Here is a tiny trained network, its code and every weight. The questions are about switching its units off for an input and a target symbol, where a switched-off unit gives its printed mean instead of its output.

import numpy as np


def w(rows, s, z=0):
    codes = np.array(rows[::2]) - 128.0
    scale = np.full(codes.shape[1], s)
    scale[-1] = z or s
    return codes * scale


def norm(h):
    return h / np.sqrt((h * h).mean(-1, keepdims=True) + 1e-5)


def f(y):
    return np.maximum(y, 0)


def softmax(a):
    e = np.exp(a - a.max(-1, keepdims=True))
    return e / e.sum(-1, keepdims=True)


def log_softmax(a):
    a = a - a.max(-1, keepdims=True)
    return a - np.log(np.exp(a).sum(-1, keepdims=True))


def net(x, mask):
    ids = ['ΞΣΩβγδζηθλμπτφψ'.index(c) for c in x.split()]
    T = len(ids)
    res = E[ids] + P[:T]
    u = 0
    for l in range(3):
        q, k, v = (norm(res) @ M[l].T for M in (Q, K, V))
        z = softmax(np.where(np.tri(T) > 0, q @ k.T / 3**0.5, -1e9)) @ v
        res = res + np.where(mask[u], z, O[l][:, -1]) @ O[l][:, :-1]
        u += 1
        y = f(norm(res) @ A[l][:, :-1].T + A[l][:, -1])
        res = res + np.where(mask[u : u + 8], y, B[l][:, -1]) @ B[l][:, :-1]
        u += 8
    return log_softmax(norm(res)[-1] @ U[:, :-1].T + U[:, -1])


Q, K, V, O, A, B = {}, {}, {}, {}, {}, {}
E = w([
[71,122,131,109,152,174,89,160,124],'Ξ',
[65,136,124,114,140,186,103,144,130],'Σ',
[202,144,108,48,147,154,113,201,175],'Ω',
[199,174,142,47,140,118,167,152,217],'β',
[18,120,91,113,71,141,40,253,170],'γ',
[55,114,132,84,154,154,101,166,130],'δ',
[167,161,73,122,98,155,98,205,194],'ζ',
[197,189,112,68,144,203,144,130,135],'η',
[63,126,131,101,153,190,116,148,136],'θ',
[28,140,120,169,158,166,131,91,130],'λ',
[82,123,136,136,167,186,115,97,56],'μ',
[126,226,66,124,176,105,148,184,70],'π',
[168,148,99,152,245,62,156,178,170],'τ',
[58,78,150,116,195,109,120,131,63],'φ',
[168,138,55,155,200,116,85,217,120],'ψ',
],0.018)
P = w([
[122,179,239,146,79,74,74,194,131],'0',
[139,209,202,94,122,139,24,101,145],'1',
[132,187,213,155,109,149,156,184,105],'2',
[120,207,141,98,139,139,50,99,143],'3',
[120,167,158,149,104,157,182,185,104],'4',
[117,191,93,99,149,144,71,87,142],'5',
[122,150,121,150,110,167,207,175,106],'6',
[119,175,51,99,155,144,93,80,148],'7',
[124,132,83,142,107,181,224,164,103],'8',
[109,151,11,99,158,145,110,67,139],'9',
[132,112,44,133,107,203,251,164,115],'10',
],0.013)
Q[0] = w([
[101,139,97,128,152,202,214,234,96],'L0H1',
[91,223,117,184,231,130,99,123,151],'L0H1',
[179,76,239,247,59,84,204,163,39],'L0H1',
],0.013)
K[0] = w([
[93,49,35,165,174,130,173,94,54],'L0H1',
[206,153,87,150,157,98,124,134,90],'L0H1',
[30,71,247,152,144,137,59,123,88],'L0H1',
],0.015)
V[0] = w([
[136,90,125,68,239,159,60,254,91],'L0H1',
[164,141,86,219,100,209,57,168,141],'L0H1',
[146,99,134,110,165,59,155,93,41],'L0H1',
],0.0079)
O[0] = w([
[205,52,125,152,151,170,67,155,121,248],'L0H1',
[192,125,77,180,109,58,118,66,17,153],'L0H1',
[112,139,127,143,255,113,109,173,113,91],'L0H1',
],0.014,0.011)
A[0] = w([
[146,44,135,189,82,124,146,195,139,53],'L0N1',
[147,133,118,149,60,202,177,145,179,113],'L0N2',
[118,85,143,103,185,125,96,134,165,100],'L0N3',
[175,209,118,123,182,84,160,123,129,117],'L0N4',
[61,177,148,2,64,171,156,93,106,3],'L0N5',
[93,113,128,62,141,88,72,87,87,196],'L0N6',
[33,136,142,88,168,127,93,46,56,132],'L0N7',
[204,108,186,211,129,136,226,99,75,56],'L0N8',
],0.0093,0.0051)
B[0] = w([
[151,73,174,116,1,115,251,55,86,218],'L0N1',
[108,70,172,81,142,205,129,57,23,253],'L0N2',
[124,107,146,204,38,132,170,106,200,213],'L0N3',
[129,142,186,241,78,170,138,83,106,163],'L0N4',
[15,206,79,137,131,83,235,104,160,177],'L0N5',
[175,150,77,182,97,156,120,121,181,198],'L0N6',
[191,126,187,120,79,152,107,128,197,192],'L0N7',
[116,24,99,70,66,141,140,228,95,181],'L0N8',
],0.0086,0.0049)
Q[1] = w([
[72,180,157,9,204,25,131,177,190],'L1H1',
[115,123,168,138,134,147,196,197,150],'L1H1',
[110,76,95,116,75,151,150,66,90],'L1H1',
],0.016)
K[1] = w([
[89,125,228,111,91,106,73,110,108],'L1H1',
[9,52,118,213,151,118,117,128,132],'L1H1',
[112,109,45,83,123,130,164,145,128],'L1H1',
],0.011)
V[1] = w([
[139,213,94,80,107,206,90,171,64],'L1H1',
[187,149,201,108,132,44,166,134,134],'L1H1',
[128,119,164,2,116,129,122,116,160],'L1H1',
],0.0097)
O[1] = w([
[61,70,168,101,174,1,114,91,161,189],'L1H1',
[145,161,54,57,171,189,213,175,110,30],'L1H1',
[158,101,52,70,163,92,63,43,154,4],'L1H1',
],0.0096,0.0046)
A[1] = w([
[145,146,125,86,85,111,23,10,238,253],'L1N1',
[140,100,165,102,91,230,120,203,99,156],'L1N2',
[151,139,108,80,105,169,115,207,181,109],'L1N3',
[65,136,142,149,114,54,200,170,76,163],'L1N4',
[231,129,88,170,119,60,139,164,199,102],'L1N5',
[133,100,165,2,40,139,186,67,158,107],'L1N6',
[49,198,171,159,148,92,209,238,144,18],'L1N7',
[104,165,195,142,77,128,130,184,244,17],'L1N8',
],0.0083,0.0015)
B[1] = w([
[206,121,116,121,118,85,221,169,109,218],'L1N1',
[125,107,139,175,122,88,184,104,146,255],'L1N2',
[77,95,85,124,152,85,87,159,190,166],'L1N3',
[78,148,156,86,169,89,168,156,131,158],'L1N4',
[10,144,145,117,119,198,169,100,90,160],'L1N5',
[11,66,112,178,128,119,109,47,133,205],'L1N6',
[116,36,121,80,142,188,131,98,127,162],'L1N7',
[97,97,121,103,111,90,91,84,62,174],'L1N8',
],0.011,0.0098)
Q[2] = w([
[147,176,56,4,108,110,53,84,148],'L2H1',
[244,105,153,125,76,100,2,121,120],'L2H1',
[93,23,129,194,142,42,147,145,123],'L2H1',
],0.0092)
K[2] = w([
[149,137,244,2,98,145,83,54,203],'L2H1',
[150,151,104,47,19,146,47,206,96],'L2H1',
[22,56,41,125,167,58,127,149,51],'L2H1',
],0.0077)
V[2] = w([
[189,207,231,71,223,182,155,72,100],'L2H1',
[94,70,80,202,190,93,190,140,65],'L2H1',
[129,115,254,122,148,250,192,67,173],'L2H1',
],0.0068)
O[2] = w([
[80,44,213,51,176,212,233,28,75,22],'L2H1',
[175,132,184,59,167,53,51,99,128,254],'L2H1',
[141,172,173,127,88,109,143,2,251,215],'L2H1',
],0.0084,0.0078)
A[2] = w([
[155,249,146,143,129,110,134,94,133,16],'L2N1',
[124,134,129,126,121,77,57,118,107,101],'L2N2',
[141,126,154,131,87,111,176,128,152,55],'L2N3',
[73,145,157,109,111,121,183,107,171,78],'L2N4',
[89,113,170,136,144,173,162,139,141,98],'L2N5',
[203,141,125,124,125,148,96,112,152,203],'L2N6',
[119,153,150,125,175,105,87,64,133,2],'L2N7',
[89,122,150,140,163,133,101,127,195,175],'L2N8',
],0.019,0.0038)
B[2] = w([
[151,6,163,150,107,102,75,93,137,142],'L2N1',
[118,200,154,98,128,177,130,143,125,233],'L2N2',
[120,170,174,113,123,211,133,157,77,233],'L2N3',
[69,101,94,111,165,136,134,172,111,233],'L2N4',
[200,136,77,104,132,162,119,111,186,222],'L2N5',
[68,111,86,106,187,117,154,133,150,245],'L2N6',
[115,169,153,146,71,135,149,221,99,166],'L2N7',
[156,168,139,210,173,80,110,93,162,254],'L2N8',
],0.017,0.0084)
U = w([
[122,146,87,140,52,91,46,182,178,147],'Ξ',
[134,53,180,153,66,140,122,24,109,146],'Σ',
[139,159,176,19,157,155,45,61,125,166],'Ω',
[167,139,139,197,171,112,92,52,210,141],'β',
[126,153,102,135,177,205,20,101,33,141],'γ',
[12,171,102,130,144,135,173,133,100,163],'δ',
[155,70,47,71,172,98,136,109,142,163],'ζ',
[116,41,242,100,244,119,141,149,111,3],'η',
[192,183,165,109,123,63,243,76,105,180],'θ',
[182,57,161,186,131,68,171,231,73,125],'λ',
[152,156,136,120,117,247,201,159,158,128],'μ',
[133,225,254,154,167,126,134,140,68,116],'π',
[164,206,52,153,61,129,134,71,89,158],'τ',
[116,74,145,89,67,137,92,206,220,4],'φ',
[148,164,142,113,113,138,125,118,117,113],'ψ',
],0.0092,0.0035)

Each question gives the input, a string of symbols that net reads in full, and the target symbol t.
The units are the heads (3 rows each of Q, K, V and O) and the neurons (one row each of A and B). Each row of codes is followed by its name. A weight is (code - 128) times the scale printed after its matrix; where a second scale follows, it is the last column's (O, A, B and U).
mask holds one flag per unit, layer by layer, with each layer's heads first. A switched-off unit (its flag False) gives its mean, the last column of its rows in O or B, instead of its output. The means were averaged over made-up inputs and are rounded, as every weight is.
A unit's drop is (log p(t) with every unit on - log p(t) with that unit switched off) / (log p(t) with every unit on - log p(t) with every unit switched off).
The circuit of an input: a set's keep is (log p(t) with only the set's units on - log p(t) with every unit switched off) / (log p(t) with every unit on - log p(t) with every unit switched off). Starting from the 12 units with the biggest drops (on a tie, the unit counted first), units are removed one at a time, each time the one whose removal leaves the highest keep (on an exact tie, the one counted first), for as long as the keep stays at least 0.8.
units of the circuit, in order: the units of the circuit, biggest drop first
unit that matters most: the unit with the biggest drop
k most important neurons: the k neurons with the biggest drops, biggest first
k most important neurons of layer l: the k neurons of layer l with the biggest drops, biggest first
drop when u is switched off: that unit's drop, to one decimal
input η λ λ τ τ θ λ, target μ: unit that matters most => L1H1
input θ Ω θ τ θ θ θ θ ψ θ, target γ: units of the circuit, in order => (L0H1; L2N2)
input θ θ Ω θ, target ζ: 2 most important neurons => (L2N6; L1N1)
input θ β θ θ μ λ φ θ, target δ: 2 most important neurons => (L2N4; L0N5)
input θ λ τ τ π Ω, target ζ: 2 most important neurons => (L0N4; L2N6)
input ζ λ θ λ λ Ω Ξ, target δ: units of the circuit, in order => (L0H1; L2N4)
input θ θ θ η, target θ: units of the circuit, in order => (L1H1; L1N1)
input λ λ θ λ π φ θ δ θ η, target θ: units of the circuit, in order => (L1H1; L1N1; L0H1)
input θ θ θ θ γ, target Σ: units of the circuit, in order => (L0N1; L0H1)
input θ τ λ μ Ω φ, target ζ: 2 most important neurons of layer 1 => (L1N1; L1N2)
input θ τ θ θ η, target Σ: units of the circuit, in order => (L0N2; L1N6; L0H1)
input θ λ ψ θ φ θ θ τ γ, target μ: 2 most important neurons of layer 1 => (L1N6; L1N2)
input φ θ φ θ θ τ μ, target μ: 3 most important neurons => (L0N7; L1N6; L2N5)
input ψ ψ λ, target λ: units of the circuit, in order => (L0H1; L0N8)
input λ π τ λ φ τ θ ζ θ, target Σ: 2 most important neurons of layer 2 => (L2N6; L2N2)
input θ τ μ λ θ, target π: most important neuron => (L0N4)
input β τ μ θ θ θ λ θ π β, target δ: 2 most important neurons => (L1N6; L2N4)
input λ θ θ θ θ θ, target Ω: 4 most important neurons => (L2N2; L1N1; L2N8; L1N2)
input τ τ λ τ τ Ω φ λ ζ, target β: 3 most important neurons => (L1N3; L2N8; L1N1)
input ψ ψ δ μ θ θ λ θ δ φ, target γ: 2 most important neurons => (L2N2; L1N1)
input θ θ η Ω θ θ θ θ, target ζ: unit that matters most => L1N1
input λ Ω λ θ θ, target δ: 2 most important neurons => (L0N5; L2N4)
input τ θ θ θ θ λ π λ θ Ω, target ζ: 3 most important neurons => (L0N4; L1N1; L2N6)
input λ Ω λ Ω φ ψ, target γ: 2 most important neurons of layer 1 => (L1N5; L1N1)
input θ λ θ λ θ λ, target Σ: 4 most important neurons => (L2N1; L1N1; L0N7; L0N6)
input λ β θ Ω π λ λ φ, target π: 2 most important neurons of layer 0 => (L0N2; L0N7)
input τ ψ λ β, target δ: most important neuron of layer 0 => (L0N2)
input ψ μ φ δ, target γ: 2 most important neurons of layer 2 => (L2N2; L2N8)
input θ λ ζ φ θ θ θ θ γ, target Σ: 2 most important neurons of layer 0 => (L0N1; L0N2)
input η τ θ λ θ θ ζ θ ζ μ, target τ: drop when L2N2 is switched off => 0.1
